Here is a tiny trained network, its code and every weight. The questions are about switching its units off for an input and a class, where a switched-off unit gives its printed mean instead of its output.

import numpy as np


def w(rows, s, z=0):
    codes = np.array(rows[::2]) - 128.0
    scale = np.full(codes.shape[1], s)
    scale[-1] = z or s
    return codes * scale


def f(y):
    return y / 2 * (1 + np.tanh(0.7978845608 * (y + 0.044715 * y**3)))


def log_softmax(a):
    a = a - a.max(-1, keepdims=True)
    return a - np.log(np.exp(a).sum(-1, keepdims=True))


def net(x, mask):
    res = np.array(x, float).reshape(1, 5) / 4 @ E
    y = f(res @ A[0][:, :-1].T + A[0][:, -1])
    res = res + np.where(mask, y, B[0][:, -1]) @ B[0][:, :-1]
    return log_softmax(res[-1] @ U[:, :-1].T + U[:, -1])


A, B = {}, {}
E = w([
[128,128,126],'x0',
[205,147,128],'x1',
[101,123,1],'x2',
[129,128,130],'x3',
[103,218,131],'x4',
],0.015)
A[0] = w([
[160,239,117,109],'neuron 0',
[95,21,170,108],'neuron 1',
[151,81,69,121],'neuron 2',
[183,106,152,85],'neuron 3',
[95,85,83,103],'neuron 4',
[78,174,125,141],'neuron 5',
[172,220,167,128],'neuron 6',
[44,191,17,138],'neuron 7',
[49,160,2,253],'neuron 8',
[68,35,78,148],'neuron 9',
[104,80,71,145],'neuron 10',
[76,38,159,90],'neuron 11',
[85,156,229,214],'neuron 12',
[116,38,84,150],'neuron 13',
[126,63,166,140],'neuron 14',
[81,184,130,160],'neuron 15',
[225,89,136,88],'neuron 16',
[189,140,81,85],'neuron 17',
[11,184,136,144],'neuron 18',
],0.013,0.0042)
B[0] = w([
[23,188,83,176],'neuron 0',
[93,58,64,179],'neuron 1',
[181,196,85,165],'neuron 2',
[183,146,220,157],'neuron 3',
[224,116,151,165],'neuron 4',
[64,62,188,162],'neuron 5',
[86,160,117,183],'neuron 6',
[132,26,102,234],'neuron 7',
[169,13,64,254],'neuron 8',
[215,94,95,195],'neuron 9',
[231,122,88,176],'neuron 10',
[75,96,2,168],'neuron 11',
[56,163,89,206],'neuron 12',
[195,137,104,180],'neuron 13',
[133,68,88,164],'neuron 14',
[20,47,208,167],'neuron 15',
[188,168,165,173],'neuron 16',
[95,214,82,147],'neuron 17',
[133,49,252,194],'neuron 18',
],0.0072,0.018)
U = w([
[80,117,47,252],'0',
[169,110,80,64],'1',
[243,103,251,177],'2',
[224,211,71,66],'3',
[70,120,208,70],'4',
[105,60,118,22],'5',
[92,236,121,123],'6',
],0.012,0.013)

Each question gives the input, the list of numbers given to net, and the class t.
The units are the neurons (one row each of A and B). Each row of codes is followed by its name. A weight is (code - 128) times the scale printed after its matrix; where a second scale follows, it is the last column's (A, B and U).
mask holds one flag per neuron, in row order. A switched-off neuron (its flag False) gives its mean, the last column of its row in B, instead of its output. The means were averaged over made-up inputs and are rounded, as every weight is.
A unit's drop is (log p(t) with every unit on - log p(t) with that unit switched off) / (log p(t) with every unit on - log p(t) with every unit switched off).
The circuit of an input: a set's keep is (log p(t) with only the set's units on - log p(t) with every unit switched off) / (log p(t) with every unit on - log p(t) with every unit switched off). Starting from the 12 units with the biggest drops (on a tie, the unit counted first), units are removed one at a time, each time the one whose removal leaves the highest keep (on an exact tie, the one counted first), for as long as the keep stays at least 0.8.
units of the circuit, in order: the units of the circuit, biggest drop first
most important unit: the unit with the biggest drop
top k neurons: the k neurons with the biggest drops, biggest first
drop of u: that unit's drop, to one decimal
input [0,1,-1,0,-5], class 2: most important unit : neuron 12
input [-6,-1,-7,-4,-3], class 0: units of the circuit, in order : neuron 12; neuron 18
input [-5,-1,-7,-8,-5], class 0: units of the circuit, in order : neuron 11; neuron 12
input [-8,-4,2,4,7], class 5: top 3 neurons : neuron 8; neuron 7; neuron 18
input [0,0,7,2,-1], class 1: top 2 neurons : neuron 8; neuron 7
input [-4,0,-7,8,0], class 0: top 2 neurons : neuron 12; neuron 18
input [1,-1,2,3,-7], class 1: top 2 neurons : neuron 1; neuron 11
input [-6,-8,-6,-2,2], class 4: top 2 neurons : neuron 18; neuron 8
input [-3,6,1,-8,-3], class 3: top 3 neurons : neuron 18; neuron 17; neuron 15
input [8,-2,-3,5,-4], class 0: top 2 neurons : neuron 18; neuron 11
input [3,0,-7,7,-1], class 0: drop of neuron 3 : -0.1
input [4,-2,5,3,1], class 5: drop of neuron 7 : 0.3
input [3,-1,-8,-6,5], class 4: drop of neuron 15 : 0.1
input [1,-7,1,2,-6], class 1: drop of neuron 4 : 0.2
input [-3,1,8,7,-7], class 3: most important unit : neuron 2
